Here is a tiny trained network, its code and every weight. The questions are about switching its units off for an input and a class, where a switched-off unit gives its printed mean instead of its output.

import numpy as np


def w(rows, s, z=0):
    codes = np.array(rows[::2]) - 128.0
    scale = np.full(codes.shape[1], s)
    scale[-1] = z or s
    return codes * scale


def norm(h):
    return h / np.sqrt((h * h).mean(-1, keepdims=True) + 1e-5)


def f(y):
    return y / 2 * (1 + np.tanh(0.7978845608 * (y + 0.044715 * y**3)))


def log_softmax(a):
    a = a - a.max(-1, keepdims=True)
    return a - np.log(np.exp(a).sum(-1, keepdims=True))


def net(x, mask):
    res = np.array(x, float).reshape(1, 5) / 4 @ E
    u = 0
    for l in range(2):
        y = f(norm(res) @ A[l][:, :-1].T + A[l][:, -1])
        res = res + np.where(mask[u : u + 6], y, B[l][:, -1]) @ B[l][:, :-1]
        u += 6
    return log_softmax(norm(res)[-1] @ U[:, :-1].T + U[:, -1])


A, B = {}, {}
E = w([
[168,88,87,251,34,181,187,136],'x0',
[117,59,141,111,58,48,17,107],'x1',
[41,233,112,31,41,94,104,230],'x2',
[84,193,144,170,126,108,56,165],'x3',
[104,114,213,102,116,225,115,146],'x4',
],0.0028)
A[0] = w([
[123,215,79,26,115,224,186,167,131],'0.n1',
[128,138,161,182,36,197,131,158,25],'0.n2',
[115,239,11,148,71,123,190,161,5],'0.n3',
[86,237,181,136,209,254,190,163,140],'0.n4',
[88,182,96,113,21,66,82,165,67],'0.n5',
[78,156,215,29,78,238,65,165,82],'0.n6',
],0.005,0.0024)
B[0] = w([
[98,177,220,178,128,146,178,90,228],'0.n1',
[110,99,87,160,144,3,74,126,162],'0.n2',
[89,120,230,108,21,14,92,108,192],'0.n3',
[208,121,31,86,174,145,219,150,252],'0.n4',
[172,7,173,86,127,163,103,216,215],'0.n5',
[127,79,176,133,47,191,24,121,225],'0.n6',
],0.0054,0.0038)
A[1] = w([
[69,179,183,103,164,77,212,176,55],'1.n1',
[129,196,138,122,175,242,130,155,151],'1.n2',
[115,150,83,255,97,101,114,133,44],'1.n3',
[137,100,84,66,230,61,92,153,5],'1.n4',
[108,240,122,158,128,137,98,127,99],'1.n5',
[143,59,105,124,137,182,191,57,56],'1.n6',
],0.0089,0.0024)
B[1] = w([
[144,175,214,188,43,129,206,68,200],'1.n1',
[176,20,55,114,196,108,193,163,214],'1.n2',
[29,54,84,232,114,175,79,51,211],'1.n3',
[241,254,53,184,107,123,75,84,185],'1.n4',
[182,177,81,148,64,184,150,91,119],'1.n5',
[148,104,110,94,146,166,211,187,253],'1.n6',
],0.009,0.004)
U = w([
[27,52,63,245,115,143,84,43,151],'0',
[56,197,125,95,193,98,113,117,3],'1',
[104,190,165,81,194,88,45,62,50],'2',
[41,203,100,94,146,118,109,138,28],'3',
[97,57,205,26,67,95,3,209,197],'4',
[250,252,31,125,133,79,45,98,150],'5',
[181,34,71,81,190,183,248,173,198],'6',
[128,218,214,154,37,88,216,72,170],'7',
],0.0075,0.0046)

Each question gives the input, the list of numbers given to net, and the class t.
The units are the neurons (one row each of A and B). Each row of codes is followed by its name. A weight is (code - 128) times the scale printed after its matrix; where a second scale follows, it is the last column's (A, B and U).
mask holds one flag per neuron, layer by layer. A switched-off neuron (its flag False) gives its mean, the last column of its row in B, instead of its output. The means were averaged over made-up inputs and are rounded, as every weight is.
A unit's drop is (log p(t) with every unit on - log p(t) with that unit switched off) / (log p(t) with every unit on - log p(t) with every unit switched off).
The circuit of an input: a set's keep is (log p(t) with only the set's units on - log p(t) with every unit switched off) / (log p(t) with every unit on - log p(t) with every unit switched off). Starting from all 12 units, units are removed one at a time, each time the one whose removal leaves the highest keep (on an exact tie, the one counted first), for as long as the keep stays at least 0.8.
circuit, biggest first: the units of the circuit, biggest drop first
unit that matters most: the unit with the biggest drop
k most important neurons: the k neurons with the biggest drops, biggest first
top k neurons in layer l: the k neurons of layer l with the biggest drops, biggest first
drop of u: that unit's drop, to one decimal
input [-5,-1,4,-4,-8], class 7: unit that matters most : 1.n1
input [7,1,3,4,-5], class 4: circuit, biggest first : 0.n5, 0.n3
input [-5,4,-6,-6,-2], class 5: 2 most important neurons : 1.n4, 0.n1
input [-2,6,-1,-5,0], class 5: 2 most important neurons : 0.n1, 1.n4
input [-2,4,1,6,-4], class 5: top 3 neurons in layer 0 : 0.n6, 0.n1, 0.n3
input [6,2,-1,-1,8], class 0: 3 most important neurons : 0.n2, 0.n5, 1.n3
input [-7,7,4,-4,-2], class 5: top 2 neurons in layer 0 : 0.n3, 0.n1
input [-2,-4,8,0,-4], class 7: 2 most important neurons : 1.n1, 0.n1
input [8,1,-3,-1,6], class 0: circuit, biggest first : 1.n3, 0.n2
input [2,-3,1,6,-6], class 7: 2 most important neurons : 0.n3, 0.n6
input [-4,5,-5,1,0], class 5: 3 most important neurons : 1.n4, 0.n6, 0.n1
input [-6,1,1,-4,-7], class 5: drop of 0.n1 : 0.1
input [-3,-7,6,4,-3], class 7: drop of 1.n1 : 0.3
input [3,1,6,7,0], class 4: drop of 0.n5 : 0.4
input [8,-8,0,6,-8], class 0: unit that matters most : 1.n3
